Each row is followed by the tier that its hidden value falls in (each part has its own value, ranges and names):
In the rows, zero is written as 128.
[ 82 155 168 118 114 210 128 123 161 139 133 122  84 107 146 121  39 127
 117 109 202 127  65 143  99 163  91 114 194 114   1 131  99 145 144 113
 109 115 102 105 116] | Mm
[123 161 136 113 122  50 125 129 195 137 120 127 110  55 144 101   1 132
 144 141 124 114  77 133 112 137 114 130 130 122 182 126 130 133 116 117
 128 130 128 164 126] | hb
[121 165 125 119 124  58 126 122 171 134 107 132 105  99 134  96  61 126
 131 132 120 123 113 121 125 132 133 122 147 118  96 127 135 134 124 117
 126 123 121 163 127] | rh
[ 99 140 132 114 116  56 122 139 168 135 131 144 127  15 166  89  41 157
 133 161 131 128 152 129 126 160 185 119 136 116  64 116 163 117 129 137
 146 133 150 129 124] | Mm
[111 143 118 100 130 145 125  92 164 133 140 132  91  66 128 115  38 114
 132 110 137 128 119 130 112 151 127 129 118 136 121 124 129 129 104 125
 122 141 128 134 133] | hb
[103 146 131 111 117  53 123 146 185 133 130 143 116  21 164  85  43 158
 136 163 134 130 159 135 126 158 172 118 131 116  33 117 216 118 127 139
 145 132 148 121 125] | rh
[100 131 133 110 119  60 124 139 172 133 140 137 133  20 163  92  46 155
 133 155 134 128 149 128 126 146 172 120 132 117  79 113 170 118 133 134
 146 133 150 128 124] | rh
[132 128 101 117 124 143 130  94 113 126  95 148 110  86 130 101  71 119
 138 121 122 130 171 122 109 104 107 128 102 131 115 134 117 137 124 107
 140 127 122 104 128] | Hs
[128 140 138 109 129 135 127 122 124 134 116 128  83  84 127 200   1 124
 139  97 118 120 100 115 101 128 128 136  99 139 110 112 154 138  96 132
 126 142 132 136 130] | Mm
[112 150 123 126 125 106 127 146 165 131 135 119 110 137 129 114  91 138
 139 141 119 121 102 130 136 148 117 129 142 115 156 121 131 124 118 123
 128 122 134 117 131] | hb
[120 162 111 120 122  78 125 130 179 133 107 129 108 103 131  82  88 123
 131 136 123 125 122 130 131 129 132 125 143 121 116 128 127 131 123 112
 130 122 127 137 128] | Hs
[ 97 157 115 122 125  41 126 132 168 136 113 121 110  91 133 114  61 123
 143 139 119 116  91 114 128 139 147 123 157 119 144 119 127 129 117 124
 136 124 125 156 128] | Hs
[112 133 102 132 114  17 135 120 155 134 107 141 145  71 156  61  43 135
 157 163 147 105 112 145 103 114  89 128 109 135 255 150  94 133 144  89
 163 127 126 123 119] | hb
[141 138 133 107 128 139 127 106 140 132 117 129  89  79 126 217  17 115
 135 105 108 124 103 111 103 125 122 136  97 136  75 112 158 137  95 126
 128 147 128 136 129] | rh
[128 161 127 116 127  69 127 128 170 134 132 124 122 114 139 133  53 134
 150 124 127 116  82 137 123 150 136 131 123 126 199 124 135 133 121 121
 134 134 129 144 124] | hb
[113 158 110 125 124  76 127 137 170 134 120 120 109 103 134  87  93 128
 137 147 121 120  95 123 137 143 138 125 123 119 132 121 138 126 128 126
 130 123 127 137 130] | rh
[132 142  73 110 128 173 122 119 200 134  66 159 161 124  87  51  68 145
 125 168 139 121  97 113 107 194 154 135  87 134  68 120 105 135 164 159
 135  89 135 157 131] | hb
[117 151 104 112 127  40 127 125 149 140 120 127 123  99 147 115  43 127
 152 143 126 119 117 127 125 133 150 126 130 122 140 112 134 135 123 121
 130 126 126 120 126] | Hs

New part:
[127 133 127 102  96 134 142 147 185 106 168 154 119 122 127  56  86 143
  68 109 127 136 139 133 111 112 124 133 140 127 126 192 157 208 168 140
 132 137 135 125 159 154 113 141 109 150 124 109 131 144 136  64 134 140
 137 131 132 118  46   1  86 167 118 155 126 138 153  93 163 132 133 108
 124 142 125 128] | fd
[135 113 134  88 120 135 115 107 110 123 154 111 161 114 121  36 126 175
 137 144 135 132 130 132 139 155 135 100 123 120 130 153 135 190 139 143
 132 139 144 139 135 137 118 116 113 145 133 142 102 144 108 128 109 129
 123 150 133 134 122 113 140 151 123 130 124 131 119 153 142 128 137 118
 129 114 145 131] | Ls
[125 143 130 156 141 142 119 139 137 127 142 115  93 113 110 125 102 122
 142 141 130 130 129 131 122 179 136 109 126 132 152 149 163 102 138 137
 143 125 150 159 131 127 148 127 139 112 139 130 129 118 135  92 114 126
 138 150 126 120  43  36 196 117 128  84 134 134 107 110 131 117 123 130
 111 113 123 101] | fl
[118 141 125 134 136 131 131 141  88 118 138 138 125 129 132 101 139 156
 127 133 132 133 121 149 134 145 127 134 132 130 132 124 130 133 117 118
 122 136 130 114 126 130 138 129 134 131 125 139 110 145 125 114  89 127
 127 126 130 124  54 159 146 134 125  78 125 141 190 136 123 132 135 135
 135 127 132  85] | Ls
[124 120 139 154 135 129 114 121 159 122 131 134 170 110 121  67 148 156
 145 148 132 121 135 131 119 141 134 150 129 130 144 148 135 157 139 118
 123 131 139  98 136 163 125 132 140 130 129 125 129 125 131 144 116 126
 132 130 123 118 112  74 164 132 135 123 119 138 120 135 129 121 138 125
 129 123 149 127] | fl
[128 130 130 114 152 146 107 107 186  98 186 142 223 104 137   1 125 172
 131 117 131 115 137 130 177 174 120 139 138 124 156 158 154 198 160 114
 134 137 177  89 136 127 105 122 116 146 135 142 105 141  90 172 123 144
 156 159 126 126 104 208 162 146 123 110 140 134 161 207 151 143 139 106
 127 111 138 104] | fd
[126 142 124 103 154 133 147 144 214 123 126 144 164 127 118 108 140 130
 123 178 131 106 109 131 166 106 132 109 125 129 114 142 146 129 124 134
 125 122 109 198 119 138 149 125 136 116 134 135 126 132 120  90 106 125
 125 124 131 119 143 132 193 100 126 154 112 117 174 154 132 108 120 122
 143 105 130 129] | Ls
[125 169 124 135  80 139 139 132  60 132 104 140 154 116 105 112 171 168
 132 113 135 143 120 145 157 129 128 138 130 143 139 128 107  94 104 103
 126 137 135 159 120 104 117 134 141 152 121 127 105 149 144 123  97 129
 132 116 126 121  88 234 135 131 126  87 142 147 190 137 117 120 135 134
 132 141 127  87] | fd
[ 93 167 119 125  83 148 136 143  20 156 153 147 119 107 113  71 196 195
 123 132 134 154 126 160 165 145 116 164 131 145 141 121  87 105  59  64
 109 145 129 163 116  94 127 122 147 143 119 141  91 181 141 149  29 117
 140 102 130 116   1 190 137 156 122  62 130 157 213 173 133 136 135 136
 143 119 129  12] | rm
[123 119 135 133 128 133 119 107 112 116 121 114 142 133 130  92 106 140
 142 156 131 123 142 133 124 141 132 122 114 137 107 161 148 100 112 106
 130 129 104 130 128 133 116 127 136 105 139 129 123 133 158 118 114 132
 132 132 128 133 100 134 167 109 130 100 133 123 167 111 125 113 129 119
 114 125 134 119] | fl
[121  63 133 146 140 116 107 110 143  94  83 133 176 137 148  39 129 137
  91 175 139 134 136 150  94 118 126 113 121 149  93 123 134 128 113  62
 118 135  95  87 116 141  94 121 122  89 130 128 139 131 143 199  94 132
 119 121 136 133 236 223 156 101 126  64 119 132 139 160 115 140 134 141
 138 165 159 135] | fd
[128 116 134 146 125 132 113 126 154 124 136 139 158 120 120  89 127 146
 121 134 131 126 138 135 122 126 133 143 135 127 137 178 139 156 143 142
 125 127 142 127 140 157 118 135 138 134 128 120 132 129 134 114 132 128
 129 133 124 118 115  48 122 134 134 133 118 142 115 125 135 122 133 122
 123 118 147 116] | fl
